Below are the code and all the weights of a small trained network. Each question names an input and a class and asks about switching units off, where a switched-off unit gives its printed mean instead of its output.

import numpy as np


def w(rows, s, z=0):
    codes = np.array(rows[::2]) - 128.0
    scale = np.full(codes.shape[1], s)
    scale[-1] = z or s
    return codes * scale


def f(y):
    return np.maximum(y, 0)


def log_softmax(a):
    a = a - a.max(-1, keepdims=True)
    return a - np.log(np.exp(a).sum(-1, keepdims=True))


def net(x, mask):
    res = np.array(x, float).reshape(1, 4) / 4 @ E
    y = f(res @ A[0][:, :-1].T + A[0][:, -1])
    res = res + np.where(mask, y, B[0][:, -1]) @ B[0][:, :-1]
    return log_softmax(res[-1] @ U[:, :-1].T + U[:, -1])


A, B = {}, {}
E = w([
[8,1,136,65,121,59],'x0',
[60,160,117,208,2,195],'x1',
[182,115,149,253,70,8],'x2',
[131,121,121,134,130,130],'x3',
],0.0098)
A[0] = w([
[152,147,125,142,113,172,203],'N0',
[207,178,129,127,192,130,248],'N1',
[136,137,131,96,200,202,233],'N2',
[96,146,135,122,106,210,105],'N3',
[58,128,130,89,103,200,118],'N4',
[114,159,174,188,136,174,104],'N5',
[29,92,128,153,71,128,1],'N6',
[138,119,142,152,138,3,55],'N7',
[150,173,94,158,78,192,94],'N8',
[208,172,134,173,99,87,130],'N9',
[114,118,133,189,54,95,31],'N10',
[105,79,119,94,205,92,187],'N11',
[148,152,121,103,145,199,182],'N12',
],0.018,0.0044)
B[0] = w([
[95,189,125,120,84,99,194],'N0',
[225,187,124,194,216,120,255],'N1',
[167,170,101,2,144,119,236],'N2',
[136,163,155,179,64,175,195],'N3',
[132,62,139,210,160,228,214],'N4',
[75,166,123,101,107,143,186],'N5',
[253,90,60,140,155,157,203],'N6',
[172,148,236,177,49,26,238],'N7',
[68,153,151,106,50,131,222],'N8',
[46,101,74,186,229,141,247],'N9',
[151,152,13,60,122,90,206],'N10',
[59,83,167,10,167,114,236],'N11',
[180,162,155,87,43,97,213],'N12',
],0.025,0.018)
U = w([
[252,150,79,61,161,114,253],'0',
[154,125,155,153,254,107,77],'1',
[94,50,169,22,187,149,150],'2',
[164,47,206,95,98,60,69],'3',
[116,163,149,112,57,169,106],'4',
[34,122,42,119,113,125,24],'5',
[170,45,106,121,129,208,140],'6',
],0.0099,0.0031)

Each question gives the input, the list of numbers given to net, and the class t.
The units are the neurons (one row each of A and B). Each row of codes is followed by its name. A weight is (code - 128) times the scale printed after its matrix; where a second scale follows, it is the last column's (A, B and U).
mask holds one flag per neuron, in row order. A switched-off neuron (its flag False) gives its mean, the last column of its row in B, instead of its output. The means were averaged over made-up inputs and are rounded, as every weight is.
A unit's drop is (log p(t) with every unit on - log p(t) with that unit switched off) / (log p(t) with every unit on - log p(t) with every unit switched off).
The circuit of an input: a set's keep is (log p(t) with only the set's units on - log p(t) with every unit switched off) / (log p(t) with every unit on - log p(t) with every unit switched off). Starting from the 12 units with the biggest drops (on a tie, the unit counted first), units are removed one at a time, each time the one whose removal leaves the highest keep (on an exact tie, the one counted first), for as long as the keep stays at least 0.8.
circuit, biggest first: the units of the circuit, biggest drop first
top k neurons: the k neurons with the biggest drops, biggest first
drop of u: that unit's drop, to one decimal
input [-4,5,0,-2], class 4: circuit, biggest first	N8
input [1,-8,2,-3], class 3: top 2 neurons	N7, N9
input [6,-2,1,-8], class 3: top 2 neurons	N7, N9
input [1,2,0,-8], class 6: top 2 neurons	N2, N1
input [8,2,0,7], class 6: top 4 neurons	N6, N2, N1, N4
input [1,1,-2,-6], class 6: top 3 neurons	N7, N1, N11
input [3,4,0,-2], class 6: top 2 neurons	N2, N1
input [-5,-3,1,3], class 1: top 2 neurons	N9, N10
input [6,0,6,8], class 3: top 3 neurons	N7, N1, N2
input [1,4,0,4], class 6: top 3 neurons	N2, N1, N7
input [1,-1,4,-5], class 3: top 2 neurons	N1, N7
input [1,0,-7,-5], class 2: top 2 neurons	N1, N2
input [7,-1,-7,-7], class 2: drop of N11	2.0
input [2,-5,-1,0], class 2: drop of N11	0.3
input [-2,-4,1,-1], class 1: drop of N9	0.0
input [8,-1,-7,3], class 2: circuit, biggest first	N11
